Below are the code and all the weights of a small trained network. Each question names an input and a class and asks about switching units off, where a switched-off unit gives its printed mean instead of its output.

import numpy as np


def w(rows, s, z=0):
    codes = np.array(rows[::2]) - 128.0
    scale = np.full(codes.shape[1], s)
    scale[-1] = z or s
    return codes * scale


def norm(h):
    return h / np.sqrt((h * h).mean(-1, keepdims=True) + 1e-5)


def f(y):
    return y / 2 * (1 + np.tanh(0.7978845608 * (y + 0.044715 * y**3)))


def log_softmax(a):
    a = a - a.max(-1, keepdims=True)
    return a - np.log(np.exp(a).sum(-1, keepdims=True))


def net(x, mask):
    res = np.array(x, float).reshape(1, 6) / 4 @ E
    u = 0
    for l in range(3):
        y = f(norm(res) @ A[l][:, :-1].T + A[l][:, -1])
        res = res + np.where(mask[u : u + 5], y, B[l][:, -1]) @ B[l][:, :-1]
        u += 5
    return log_softmax(norm(res)[-1] @ U[:, :-1].T + U[:, -1])


A, B = {}, {}
E = w([
[121,128,129],'x0',
[6,100,1],'x1',
[121,129,141],'x2',
[143,6,176],'x3',
[123,129,135],'x4',
[142,125,124],'x5',
],0.0083)
A[0] = w([
[163,158,102,39],'L0N0',
[143,101,111,52],'L0N1',
[118,128,41,245],'L0N2',
[179,2,109,121],'L0N3',
[194,71,208,4],'L0N4',
],0.0073,0.0021)
B[0] = w([
[92,117,14,108],'L0N0',
[58,134,76,108],'L0N1',
[173,237,254,254],'L0N2',
[42,203,186,254],'L0N3',
[84,150,71,223],'L0N4',
],0.0051,0.0025)
A[1] = w([
[108,90,186,112],'L1N0',
[185,142,143,194],'L1N1',
[97,126,56,170],'L1N2',
[10,103,229,3],'L1N3',
[126,99,62,183],'L1N4',
],0.013,0.0044)
B[1] = w([
[113,139,74,195],'L1N0',
[9,136,169,208],'L1N1',
[65,100,219,201],'L1N2',
[162,145,85,254],'L1N3',
[108,129,181,156],'L1N4',
],0.011,0.005)
A[2] = w([
[25,143,251,118],'L2N0',
[145,48,132,114],'L2N1',
[184,8,122,173],'L2N2',
[171,40,139,66],'L2N3',
[244,142,201,251],'L2N4',
],0.012,0.0021)
B[2] = w([
[179,110,99,254],'L2N0',
[159,254,122,135],'L2N1',
[123,209,112,145],'L2N2',
[83,241,109,133],'L2N3',
[74,76,121,150],'L2N4',
],0.014,0.013)
U = w([
[77,255,102,150],'0',
[13,3,209,252],'1',
[173,118,47,81],'2',
[172,112,56,32],'3',
],0.0092,0.0029)

Each question gives the input, the list of numbers given to net, and the class t.
The units are the neurons (one row each of A and B). Each row of codes is followed by its name. A weight is (code - 128) times the scale printed after its matrix; where a second scale follows, it is the last column's (A, B and U).
mask holds one flag per neuron, layer by layer. A switched-off neuron (its flag False) gives its mean, the last column of its row in B, instead of its output. The means were averaged over made-up inputs and are rounded, as every weight is.
A unit's drop is (log p(t) with every unit on - log p(t) with that unit switched off) / (log p(t) with every unit on - log p(t) with every unit switched off).
The circuit of an input: a set's keep is (log p(t) with only the set's units on - log p(t) with every unit switched off) / (log p(t) with every unit on - log p(t) with every unit switched off). Starting from the 12 units with the biggest drops (on a tie, the unit counted first), units are removed one at a time, each time the one whose removal leaves the highest keep (on an exact tie, the one counted first), for as long as the keep stays at least 0.8.
units of the circuit, in order: the units of the circuit, biggest drop first
most important unit: the unit with the biggest drop
top k neurons: the k neurons with the biggest drops, biggest first
top k neurons in layer l: the k neurons of layer l with the biggest drops, biggest first
drop when u is switched off: that unit's drop, to one decimal
input [-1,-7,5,-2,0,7], class 1: units of the circuit, in order	[L2N4]
input [-4,4,-7,5,4,-6], class 0: units of the circuit, in order	[L1N1; L2N0; L2N1]
input [1,-8,7,-5,5,-8], class 1: units of the circuit, in order	[L2N4; L2N1]
input [-1,-7,-8,8,-1,-5], class 0: top 2 neurons	[L0N2; L2N3]
input [-3,0,7,-4,5,-3], class 3: top 3 neurons	[L1N3; L1N0; L0N3]
input [0,-3,6,4,2,-1], class 0: top 4 neurons	[L0N2; L1N2; L1N4; L1N3]
input [3,1,8,-2,1,1], class 2: top 3 neurons	[L1N3; L0N3; L1N0]
input [2,-8,-7,-7,-3,-1], class 1: top 3 neurons	[L2N4; L1N0; L2N1]
input [-7,1,5,2,4,-8], class 2: top 2 neurons in layer 1	[L1N3; L1N1]
input [8,-8,-7,-6,7,5], class 1: top 2 neurons	[L2N4; L2N1]
input [4,3,6,5,3,-4], class 0: top 2 neurons	[L1N1; L2N0]
input [0,0,1,4,-1,4], class 0: top 2 neurons in layer 2	[L2N0; L2N4]
input [-3,5,-8,-4,4,-5], class 1: top 3 neurons in layer 2	[L2N1; L2N2; L2N3]
input [-1,8,8,-1,-4,2], class 1: most important unit	L1N2
input [-6,1,-3,7,7,-7], class 0: drop when L1N0 is switched off	0.0
input [2,8,-5,1,2,7], class 1: drop when L1N2 is switched off	0.2
input [1,-4,2,-1,2,5], class 1: drop when L2N4 is switched off	-0.2
input [-4,-6,4,-2,1,0], class 1: top 3 neurons in layer 2	[L2N4; L2N1; L2N2]
input [7,1,7,-3,-7,-3], class 2: drop when L1N0 is switched off	0.2
input [-6,8,-2,-3,6,-7], class 1: most important unit	L1N2
input [7,1,6,2,5,2], class 2: top 2 neurons in layer 1	[L1N3; L1N1]
